Here is a tiny trained network, its code and every weight. The questions are about switching its units off for an input and a class, where a switched-off unit gives its printed mean instead of its output.

import numpy as np


def w(rows, s, z=0):
    codes = np.array(rows[::2]) - 128.0
    scale = np.full(codes.shape[1], s)
    scale[-1] = z or s
    return codes * scale


def norm(h):
    return h / np.sqrt((h * h).mean(-1, keepdims=True) + 1e-5)


def f(y):
    return y / 2 * (1 + np.tanh(0.7978845608 * (y + 0.044715 * y**3)))


def log_softmax(a):
    a = a - a.max(-1, keepdims=True)
    return a - np.log(np.exp(a).sum(-1, keepdims=True))


def net(x, mask):
    res = np.array(x, float).reshape(1, 8) / 4 @ E
    u = 0
    for l in range(3):
        y = f(norm(res) @ A[l][:, :-1].T + A[l][:, -1])
        res = res + np.where(mask[u : u + 3], y, B[l][:, -1]) @ B[l][:, :-1]
        u += 3
    return log_softmax(norm(res)[-1] @ U[:, :-1].T + U[:, -1])


A, B = {}, {}
E = w([
[92,143,142,136,113],'x0',
[166,140,54,106,98],'x1',
[180,170,181,113,136],'x2',
[118,171,130,187,116],'x3',
[125,150,94,153,182],'x4',
[88,196,139,60,113],'x5',
[154,133,100,2,142],'x6',
[204,75,131,147,68],'x7',
],0.0093)
A[0] = w([
[3,117,176,116,204,6],'L0N1',
[152,64,197,181,44,117],'L0N2',
[86,178,175,180,134,174],'L0N3',
],0.0074,0.0024)
B[0] = w([
[2,158,110,217,102,212],'L0N1',
[220,130,221,154,145,252],'L0N2',
[97,102,240,139,165,238],'L0N3',
],0.0084,0.0027)
A[1] = w([
[176,179,105,113,163,128],'L1N1',
[117,40,40,171,210,251],'L1N2',
[136,253,149,137,170,164],'L1N3',
],0.0068,0.0022)
B[1] = w([
[59,130,86,46,145,157],'L1N1',
[94,28,157,93,83,254],'L1N2',
[105,152,159,77,249,237],'L1N3',
],0.012,0.0023)
A[2] = w([
[157,214,22,48,29,150],'L2N1',
[168,175,185,135,2,186],'L2N2',
[146,207,124,73,161,4],'L2N3',
],0.0076,0.0034)
B[2] = w([
[103,239,38,127,112,254],'L2N1',
[190,255,189,177,182,248],'L2N2',
[119,201,37,84,250,152],'L2N3',
],0.006,0.0027)
U = w([
[133,158,111,79,197,104],'0',
[104,166,186,126,150,44],'1',
[116,148,111,120,72,7],'2',
[163,110,173,169,129,254],'3',
[167,184,83,167,79,2],'4',
[152,4,95,144,130,39],'5',
[135,117,109,96,124,45],'6',
[78,114,164,169,174,172],'7',
],0.015,0.0039)

Each question gives the input, the list of numbers given to net, and the class t.
The units are the neurons (one row each of A and B). Each row of codes is followed by its name. A weight is (code - 128) times the scale printed after its matrix; where a second scale follows, it is the last column's (A, B and U).
mask holds one flag per neuron, layer by layer. A switched-off neuron (its flag False) gives its mean, the last column of its row in B, instead of its output. The means were averaged over made-up inputs and are rounded, as every weight is.
A unit's drop is (log p(t) with every unit on - log p(t) with that unit switched off) / (log p(t) with every unit on - log p(t) with every unit switched off).
The circuit of an input: a set's keep is (log p(t) with only the set's units on - log p(t) with every unit switched off) / (log p(t) with every unit on - log p(t) with every unit switched off). Starting from all 9 units, units are removed one at a time, each time the one whose removal leaves the highest keep (on an exact tie, the one counted first), for as long as the keep stays at least 0.8.
circuit, biggest first: the units of the circuit, biggest drop first
k most important neurons: the k neurons with the biggest drops, biggest first
drop when u is switched off: that unit's drop, to one decimal
input [-4,7,3,4,-2,2,-1,-2], class 0: circuit, biggest first	L1N3
input [2,3,-7,-1,0,-8,-8,-7], class 5: circuit, biggest first	L1N2; L2N2
input [-7,-3,-1,-8,5,-7,4,-6], class 5: circuit, biggest first	L1N2; L1N3
input [5,8,-6,-8,-7,4,-6,5], class 4: circuit, biggest first	L2N2; L1N2; L2N1
input [4,1,-6,5,-4,1,8,5], class 4: 2 most important neurons	L2N1; L1N3
input [-5,-7,-3,-6,5,-6,-4,-3], class 5: 3 most important neurons	L1N2; L2N2; L1N3
input [-2,5,-3,5,1,-3,3,-3], class 5: 2 most important neurons	L1N2; L2N2
input [-4,3,-6,-8,7,3,0,0], class 5: drop when L1N2 is switched off	0.7
input [-1,-1,5,6,5,7,-2,5], class 0: drop when L1N3 is switched off	0.6
input [-7,1,-2,3,2,-3,1,0], class 5: drop when L1N2 is switched off	0.2
input [0,-4,-8,-2,3,-2,2,0], class 5: drop when L1N2 is switched off	0.3
